[  4  -2  13  39   2   1   5  -6  12   0   8   1 -12  15  -1   7  24  -8
 -54   0 -29   1 -20  38   2  -1  53   4   2  19  20  24  39  17  -5  -5
  13 -25  99 -15 -14   3 -40  24 -11   5  18 -11  -4   1  -6 -11   6] | M
[ -1  26  29  12  -6 -13 -21 -10  11  -6   4 -10   0  37 -21  -1  31  13
 -59   9   5  21   5 -20   7   5  -2   9  -4  18  -7   8  16 -13  -3 -17
  -3 -24  13 -10  15  -5 -40  18 -13   8  10   8 -16 -12 -10 -10  21] | M
[ 18  -2 -12  -2  12   4   4 -21  44 -12   8   1   4  14  -3  12 -23   5
 -54   4 -30   1 -15  -6  -4   7 -11  42 -16  12  12   4  50  18   5  -1
  24  83  25  12 -37   5 -22  24   0  -6  28   0 -17  -5   4   5   4] | U
[  5  12   4  26 -19  -8   6 -17  10  34   8  -3 -17  15   4  10  -3  16
  20 -14  -1  19   2  -5  -1  -8  34  -6  -7  21   4  20  32 -38   0   3
  -7   2   1   9  14   9   6   6  -3   1  -4  -8  -1   2  -2 -24  -2] | M
[ 25 -11   4 -49 -20   4 -10  -1  -6  -8   1  13   4 -20  -8  -1 -28  -7
 -99   6   1  33  21  20 -12   9   4  17  -8   1  18 -13 -18  11   2 -13
  17  29  69  23 -40  -1   9   9 -10 -31  56   2 -22 -10 -10  11   0] | U
[ 10   8   7  18  -2  -4  17   2  28  -6  -1   2   4  -3 -14  -3  12  -4
 -71   3 -10  12   1  15  -1  16  24   7   3   5  17   8  27  15  -9  -2
  26   0  99  -1  -7  -4 -12  10  -1 -22  10  -1  14   5   7  -8   8] | U
[ 24  12   7   8  -6  -1  20  11  26  19   4   9 -11   4  -5  -9   7  10
 -75   1   3  17  20  13   0   7  22   4  10  -8  12  22  46   2  11  -2
  11  -7  56  12  -2   6   4   7 -10 -42 -14  -5   3  -2  11 -23   6] | U
[  8 -26 -14 -14   7  10  14  13  -2   4   2  16  -8  -8  16   7 -19 -24
 -11  -2  -2  -4  12  24  -7  -3  16   4   6 -21  19  -1   3  11  15   2
  -6  11  39   6 -29   4  23  -5   2 -16  15 -15   3  -1   4  -1 -10] | U
[ -3   6   7  31   6  -7  -2 -13  10   1   1 -26 -15  21 -19   0  37   8
  -4  -9  -8  -4 -23  -6   7  -3   9  -8   3  22  -6  14  21  -1  -6  -4
  -2 -22  20 -11  12   5 -25  18 -10  -3 -49  -4 -23  -8   7  -8  14] | M
[ -8   9  10  15  -1 -10  -8 -11  10  13   3 -12 -10  35 -15   7  29  13
  32  -6  -3  11  -4 -36   7  -5  12  -8  -5  15   6   3 -14 -18   3 -12
  -8   9 -14 -15   6  -9  -6   5  -2  10 -20  -7 -10  -9   9 -12   0] | M
[ 17 -19 -23 -13   9  -2  19   8   6   5   9   5  -6 -17   1   9 -19 -21
 -30  -6   6  16  15  19 -10  -2  21   2  -7 -10  24  -1  15   0   7  -7
   5  10  44   5 -28  -4  28   4  11 -25   3 -18   9   5   8  -9  -9] | U
[  9 -18 -15 -26  11  16  10  16   5 -18  -4  18  14 -14  12   2 -16  -2
  -9  13  -6 -11   2   0   4   2 -20  15   7 -29  10 -15 -15  23  16   4
  14  31  27   5 -40   2  -8  -9   2  -3  24   6   8 -11   8  14  -9] | U
[  3   5  23  -9 -16   5  18  -8  13  10   2  22  -7   3   1  -5   9 -15
 -28  -2 -19  10  16  23  -3   8  55   8   8   4  21   4 -20   9  10  11
  14  28  80   2 -11   5  28  -1 -10 -19  12 -13 -12   5  11 -12  -7] | U
[ 14 -16  -4 -21  -3   9   4  -2  -1 -12  -6   5  13 -12   8  -2 -13  -6
 -28   1 -12   9  -7  21 -11   2  10  13  -1  -3  27 -11 -28  30   0 -14
  19  25  69  11 -33   0  -9   3  -2 -19  48  -8  -3  -6 -20  11  -4] | U
[ 17   0  -9  -1  21  -5   2  16  17 -14   4  -8   4   4  -5   6 -10  -4
 -39   2  12  12   7  -5   2   1 -19   0 -11 -15  19   4  34   9   2 -15
   1   0   5  11 -22  -9 -10   7   0 -25  -5  -4  16  -4  -1  -1   6] | U
[ 13   2   8  -6  -3   2   8   7   4   3   0  11  -2   4   6   2   4  -2
 -36   7  -1  11  11  14   2   5  18   2   5  -9  19   4   5  -4   7  -7
   4  -6  49  -1 -10  -5   2   0  -6 -13  12  -6   8   2  -2   6  -1] | U
[ 14  -4 -20  19  10  12   4   0  13   1  -5  -3  19  33  23  15 -14  25
  26   5  -2   8 -25  -3  -9  -8  -1  16   0  -6  38  15  32   8  -3 -17
 -10  11  24  13 -23  -7 -59   1  -1   1  48 -14  27 -10 -49  -3   4] | M
[ -8   0  23   7   2   4  -5 -18  -1   7   4   5  -8  28   5   1  15  -8
   6  -1 -31 -11 -10  21   0  -3  34  10   8  18   3  12   0  11   4   9
  -2   9  17  -6   3   8  -1  11 -18  18  12  -7 -26   2 -13  -2   4] | M
[  8  16  14  30 -19  -7   8 -23  23  10   1 -11  -7   1 -17  -9  15  18
 -22  -7 -18  11 -17  -6   2  11  11   7  -8  31  -7  11  34  -8 -14   8
  18  24  35  11  10   6 -13  11  -8  -9 -16  10  -8   0  10  -6   8] | M
[  2  20   6  18  -6  -9  -7  -2  23   5   6  -7  -4  12 -13   3   6  21
 -21   7   8  12  -4 -26   4  -2 -10   0 -13   9 -11  13  37 -22  -1   4
  -1  -5   0  -4  12   0 -23   5   2   6  -4   8   3  -4   1 -10   9] | M
[  3  14  38  -3 -21   3 -10 -11  11   7   0  15  -3  30  -6  -2  20  17
 -31   1 -13  13   6 -12   8   1  26  12   4  13   6   7  -8  -9  14  -1
   5  26  48   2  -1   1 -19   7 -21   1  21   2 -23 -10   1 -15   6] | M
[  8 -16  -4 -16  10   6   6   9   7  -7   7  12   1  -2   5   7   4 -16
 -46   6  -8   5   8  23  -4   2  22   4   2 -10  27   1 -27  27  11  -9
   9  -1  85  -3 -34  -8  -3  17  -6 -16  11 -14  -3  -4   0   0   0] | U
[  5  21  28 -15  -8   0 -21  -8  -4  -6  -2   3   5  27  -1  -6  15  21
 -26  12   4  14   7 -17   4   1 -15  10  -1   2  -2   8   2 -11   4  -6
 -16   2 -45   5  14   1 -20   3 -12   5  26   7 -15 -16 -28   3  13] | M
[  5  17  21 -11 -14  -3  -4 -27   2   2  -2 -14  10  26  -1 -10  13  26
   8   0 -10  19  -6 -21   3   4  -6  12  13  20   9  -2 -22   2  -9  -9
   7  41 -51  16  13   3  -9   3 -14  -9   2  -2 -18 -14 -27  -1   4] | M
[ -3  -5  17  20  -5  12  -8   6   2  -6  -2  14   3  19   2  11  15  10
 -17  12  -7   2 -15   6   2  -2  21   0   6  -1  10  11  12   4   5 -13
  -3 -35  99 -10 -13  -4 -61   7 -11  23  42  -4   1  -9 -21  -2  10] | M
[ 23 -11 -19 -14   2   1  11  -2  15   5   4  -4  -2  -7   0   4 -16   1
 -19  -9  -8  13   0   6 -10  -6   5  13  -4   5  23   1  15  10   3  -3
  13  45  22  17 -23   4   8   9   3 -34  -4 -10  -9  -5   6  -6  -5] | U
[ 11  21  41  14 -29  -2  21 -13  18  17   1  11 -11  11 -11 -13  29   7
 -58  -1 -19  22  14  19  -2  14  57  -1  13  13  20  19   6   1   1   8
  12   5  96   6   9   4  -6   8 -21 -31  -3  -7  -9   2  11 -22   2] | U
[-10  19  17  48  -3   2   5   0  21   1  -2  -5   2  25  -6   3  46  23
   4   3  -7  -3 -26 -23  12   4  23  -1  10  16   2   8  18   3   0  -7
   6 -27  74 -17   5  -7 -55   4  -9  13 -14   8   0 -14   1 -11   7] | M
[ -8   5  -1  -6   4  -1   4  13  -2   4   0   1  11   8   5  -5   6  -1
 -12   6  18  13  17  -3   0  -2   2 -10   7 -18  21  -2 -10   3  -3 -16
  -8 -19   0  -5   1 -13   4 -12   1  -9  15 -11  22  -3 -16   2  -2] | U
[  1  -7 -12  17   4  11  10  21  19  -4  -1  21   3   5  16  19  -3  12
  22  10   5 -13  -8 -19   0 -15  -4   0  -2 -20  10   1  33  -7  19  -5
   0  -1  46  -6 -27  -2 -37  -8   5  20  22  -4  17  -8   4  -7  -7] | U
[ 15   4   3  -1  -9  -4   9 -13  14   9   5   7  -5   2  -9  -4  -2   3
 -39  -8  -8  18  11   4  -3   8  14  10   0  12  12   6  11   4   2  -2
  12  26  17  13   6  10  18   7 -10 -31 -11  -7  -6   3   4  -7   0] | U
[ 15  12   2  10  14   5  -3   7  20 -26   5   2  -2   6   0   2  -4   3
 -65   8 -11 -10 -13  12   1   9 -17  17  -1   2  -4  18  58  17   2   1
  17  -4  47   0 -13   3 -42  13  -5   4  14  13   1  -5  -2   4  14] | M
[ 17   0 -18   4 -17  -2   8  -1   5  10  10   3  -4 -29  -5   5 -22  -1
 -30 -17   3  23   1  14 -10   5  16  -1 -16   1  15   3  16  -3  -1   0
   9  10  60  19 -16   2   7   1   4 -29   6  -4   9   3   9 -11  -9] | U
[ -1  21  32  28 -24   1  -8 -21  15  -3   2   9  -8  14  -9  -2  10  17
 -29   3 -22   0 -15   1   7   6  19  19   0  30 -24  12  33 -17  -2  15
  14  20  60   5  12   8 -32  12 -11  17  17  18 -17   0   4  -4  12] | M
[  7 -28   3  -6 -15  20 -19   8 -42 -18  -8  10  -5 -21  16   1 -10  17
   2   2   6  -8 -16  31  -4 -10   7 -13   6  -7  -4  -5 -22   5   4  -4
 -11 -49  78   3 -11   3 -43   0 -11  14  35   2 -11  -8 -26   9   4] | M
[ 31  -1 -15  -6  -9  -1  -3   3  24  -1   8   3  -4 -12 -13  11 -39  10
 -69   1  10  26  10  -9  -3   4 -17  18 -32   2   1   4  58 -15  12  -8
  12  30  47  21 -30   0 -16  13   3 -25  22   8  -2  -5  14  -9  -4] | U
[  5   1  20  -7   3  10   1  12  15 -20   5  30   2  10  10   3   7 -12
 -87  16 -13   4  17  33   0  14  32  15   4 -10  23  13  16  61  13  -8
  19 -11  99  -4 -24  -5 -14   9 -13   4  56  -4   3   3 -10   2   7] | U
[ -3   6  26   9 -24   1 -16  -5  -8 -10  -7   3   1   6  -5  -8  11  18
 -20   9  -4   5  -9  -2   7   4   3  -1   4  10 -13  -3  -7 -10  -6  -5
   2 -19  49  -4  14  -2 -33   1  -8  15  22  17  -7  -7 -11   2   8] | M
[  8  -2   9 -12   1   2  14   3  13   7   2  24   1  -2   9   7  -9 -21
 -43   6 -16  12  19  25  -7   7  36  13  12 -14  27   2  -1  15   3   3
  15  24  64   3 -16  -4  22  -1  -4 -11  37 -15  12  13  -3  -4  -6] | U
[  9   9   9   2 -10   5   1 -10  -3  20  -4 -11  -7  19   2  -4  -3  31
  38 -11   8   7   1 -14   0 -17  -1   1   2   6   4  11  18 -20   4   0
 -17   7 -65  18  16  11  -3  -3 -12 -15 -23  -8  -8  -8 -12 -16   2] | M
[  7   5  -1  -7  18   4   3  16  16   0   3   8   6  13  17   3  -5  -3
 -20  10   3   3  18   9   4   0  -4  14   5 -19  20   7  27  11   6  -2
  -2  -1 -22   3  -8  -1  -1  -1   2  -4  24 -11  17   3 -18  -1   4] | U
[ 10  -2  14 -18  -4  10  -4   7  10 -21   4  30  -4  -2   2   2 -15  -8
 -73  13 -17   0  12  19  -3  10   7  19   0  -5   0   1  23  13  13   7
  18  12  64  10 -26   9 -12   7  -6  -1  42   4 -11   3   6   5   3] | U

[ -3  -6 -16  -1 -19 -11   4   8   5  24  23  -6 -10   2  -1   6  18  -3
  11 -16   4 -14 -11 -29   7   8  19 -10  23 -18   7   4   8 -12   4 -10
   3  -6 -18 -20   0   8  -2  -4 -14  10  -1 -24  -7 -13  12  -9   4] | z394
[  2  36  35  17 -19  55  50 -26  10  72  13 -15  -4  27  23   9   8  -6
 -47  -3  -5 -18  11   2   7  10  16  10  20 -13 -10  12   3 -18 -19   9
   1 -22   8   2  22 -14 -25  -8 -31 -26  -6  -7 -22  14  -7   5  -9] | z394
[-21 -23   3 -34  -9   8  -5 -23  -8   7   5  10 -47 -30 -17  -2 -11  22
  29  39   4   4 -33 -18 -13 -49  -6 -16  66  18 -28 -12  -6  11  37   8
  28 -39 -52   2 -18 -21 -59  36 -29  29 -25  25  -7 -45   0  -3  14] | z360
[ -8 -11  12  22 -12  -5  -8   7   5  -9   3   4 -13  -2   6  11  -1   8
   9  11   4 -10  -9  -6  -7 -28   8 -24   7 -13   1  10   3  -3   2  -5
   6  -4 -27  -1   6  -9 -24  15 -14  25 -17  21  19  -7  -2   3   3] | z590
[-15  11   3   9   7  17  18  -4  -2  77  19 -18 -32   5  14   3  20 -18
   3   4  18 -19 -17 -15 -10 -28  17  -4  91   8 -12  26  13 -16   0  -1
   5 -27 -54 -17  42   3 -42  22 -84 -21  -1   6 -27 -33  -9   1  38] | z394
[-10 -25 -18   2 -29 -14   5   3  18  33  45  16 -36   2  34  37  14   7
 -18  -2  13 -25 -50 -48  12   4  10 -43  10 -53  -3  46  14 -16  -7  16
  78 -37 -42  -2  10 -13 -34  43  -4  68 -50 -17 -16 -46  -2 -15 -26] | Z678
[-13 -15 -24  -9  -4 -20 -11  14  16  16  20   3 -13 -11  -1 -19  28   7
  20  -5   8  -5 -12 -30  -9 -33   8   0  67   9   5  20   4 -34  32   1
  -9  -5 -53 -15  17  21 -12  13 -34  -2   7 -10  11 -17  -6   3  11] | Z747
[  3 -14 -28  29  -2 -38 -21  20  -2  47  29  -8 -19  -3 -10   5  14  15
  37 -22  -8 -15  -8 -49   0  -7  16 -19  51   5   0  19 -14 -23  -6   5
 -20   3  -4   0  44  12 -13  12 -22  10 -13 -21   4 -40  -2 -16 -12] | Z678
